Below is a small trained network, with its code and all its weights. Each question gives an input and a class and asks what happens when units are switched off, that is, made to give their printed mean instead of their output.

import numpy as np


def w(rows, s, z=0):
    codes = np.array(rows[::2]) - 128.0
    scale = np.full(codes.shape[1], s)
    scale[-1] = z or s
    return codes * scale


def norm(h):
    return h / np.sqrt((h * h).mean(-1, keepdims=True) + 1e-5)


def f(y):
    return np.maximum(y, 0)


def log_softmax(a):
    a = a - a.max(-1, keepdims=True)
    return a - np.log(np.exp(a).sum(-1, keepdims=True))


def net(x, mask):
    res = np.array(x, float).reshape(1, 3) / 4 @ E
    u = 0
    for l in range(3):
        y = f(norm(res) @ A[l][:, :-1].T + A[l][:, -1])
        res = res + np.where(mask[u : u + 8], y, B[l][:, -1]) @ B[l][:, :-1]
        u += 8
    return log_softmax(norm(res)[-1] @ U[:, :-1].T + U[:, -1])


A, B = {}, {}
E = w([
[172,163,165,44,162,135],'x0',
[182,119,56,205,97,140],'x1',
[46,152,51,82,254,175],'x2',
],0.0078)
A[0] = w([
[169,49,120,106,57,93,230],'0.n1',
[70,174,170,146,150,161,207],'0.n2',
[63,117,51,47,158,143,253],'0.n3',
[128,91,173,192,17,84,136],'0.n4',
[60,69,173,151,181,208,57],'0.n5',
[64,105,155,136,81,56,57],'0.n6',
[158,207,246,165,62,85,97],'0.n7',
[123,116,254,109,113,57,99],'0.n8',
],0.0075,0.0023)
B[0] = w([
[135,200,177,1,217,65,219],'0.n1',
[63,75,158,150,86,114,184],'0.n2',
[132,70,101,169,120,43,244],'0.n3',
[117,232,146,172,162,144,254],'0.n4',
[61,161,137,139,107,149,179],'0.n5',
[137,177,205,150,85,200,172],'0.n6',
[82,179,56,38,85,180,234],'0.n7',
[97,95,101,84,74,142,218],'0.n8',
],0.0084,0.0066)
A[1] = w([
[102,55,188,118,108,174,4],'1.n1',
[87,77,222,64,137,103,113],'1.n2',
[90,145,92,104,165,88,86],'1.n3',
[98,209,176,185,3,104,159],'1.n4',
[114,112,156,216,125,209,73],'1.n5',
[179,90,143,176,176,207,106],'1.n6',
[101,196,179,107,101,100,131],'1.n7',
[164,120,55,99,178,192,222],'1.n8',
],0.011,0.0039)
B[1] = w([
[116,40,130,142,123,144,138],'1.n1',
[248,148,86,195,171,147,196],'1.n2',
[120,98,113,135,154,120,181],'1.n3',
[137,86,120,101,169,137,255],'1.n4',
[173,94,177,121,133,127,147],'1.n5',
[144,167,100,84,85,77,133],'1.n6',
[85,108,93,87,137,119,235],'1.n7',
[110,112,173,130,58,112,178],'1.n8',
],0.012,0.0089)
A[2] = w([
[96,81,97,66,156,116,131],'2.n1',
[128,215,75,173,227,99,42],'2.n2',
[136,146,82,111,162,169,45],'2.n3',
[160,107,86,195,43,136,61],'2.n4',
[160,185,172,115,35,176,212],'2.n5',
[254,202,94,148,132,121,239],'2.n6',
[108,131,141,97,204,197,109],'2.n7',
[58,81,122,181,152,134,252],'2.n8',
],0.0091,0.0024)
B[2] = w([
[112,129,158,188,110,129,254],'2.n1',
[208,187,87,191,89,111,199],'2.n2',
[220,109,68,195,180,199,172],'2.n3',
[211,101,123,75,117,81,157],'2.n4',
[2,135,104,106,142,179,182],'2.n5',
[82,157,133,178,221,112,200],'2.n6',
[196,98,165,161,110,86,205],'2.n7',
[88,208,157,87,94,162,246],'2.n8',
],0.0083,0.0066)
U = w([
[170,68,136,134,124,199,63],'0',
[19,143,107,216,104,78,191],'1',
[190,122,102,130,38,51,87],'2',
[86,91,251,185,152,188,68],'3',
[160,154,198,175,73,176,2],'4',
[237,192,110,204,208,96,190],'5',
[89,202,150,30,147,182,194],'6',
],0.014,0.0066)

Each question gives the input, the list of numbers given to net, and the class t.
The units are the neurons (one row each of A and B). Each row of codes is followed by its name. A weight is (code - 128) times the scale printed after its matrix; where a second scale follows, it is the last column's (A, B and U).
mask holds one flag per neuron, layer by layer. A switched-off neuron (its flag False) gives its mean, the last column of its row in B, instead of its output. The means were averaged over made-up inputs and are rounded, as every weight is.
A unit's drop is (log p(t) with every unit on - log p(t) with that unit switched off) / (log p(t) with every unit on - log p(t) with every unit switched off).
The circuit of an input: a set's keep is (log p(t) with only the set's units on - log p(t) with every unit switched off) / (log p(t) with every unit on - log p(t) with every unit switched off). Starting from the 12 units with the biggest drops (on a tie, the unit counted first), units are removed one at a time, each time the one whose removal leaves the highest keep (on an exact tie, the one counted first), for as long as the keep stays at least 0.8.
circuit, biggest first: the units of the circuit, biggest drop first
k most important neurons: the k neurons with the biggest drops, biggest first
top k neurons in layer l: the k neurons of layer l with the biggest drops, biggest first
input [-5,-7,-3], class 6: circuit, biggest first => (0.n7)
input [-7,0,-3], class 5: 2 most important neurons => (0.n4 1.n4)
input [0,3,4], class 1: circuit, biggest first => (1.n2 0.n3)
input [-1,5,-7], class 5: 2 most important neurons => (1.n8 0.n4)
input [-8,-3,-1], class 3: circuit, biggest first => (1.n4 0.n6)
input [7,2,8], class 1: 2 most important neurons => (0.n1 1.n8)
input [1,8,3], class 2: 2 most important neurons => (1.n8 2.n4)
input [4,1,3], class 1: 2 most important neurons => (0.n1 0.n6)
input [2,-3,5], class 5: circuit, biggest first => (1.n2 0.n7)
input [-1,-8,3], class 5: 2 most important neurons => (1.n2 1.n8)
input [-6,-8,2], class 3: 4 most important neurons => (0.n6 0.n7 0.n1 1.n2)
input [3,5,2], class 2: top 2 neurons in layer 1 => (1.n8 1.n2)
input [-2,-5,3], class 1: 4 most important neurons => (0.n1 0.n3 0.n5 0.n2)
input [0,8,1], class 1: circuit, biggest first => (1.n2)
input [-3,-7,7], class 1: circuit, biggest first => (0.n1 0.n3)
input [1,-8,-2], class 0: 2 most important neurons => (1.n2 0.n8)
input [-3,1,-4], class 6: 2 most important neurons => (1.n2 0.n1)
input [-8,-6,-3], class 6: 2 most important neurons => (0.n4 0.n7)
input [5,3,2], class 2: top 4 neurons in layer 1 => (1.n8 1.n2 1.n7 1.n4)
input [6,-4,-1], class 5: circuit, biggest first => (1.n2)
input [8,6,7], class 1: top 2 neurons in layer 1 => (1.n8 1.n2)
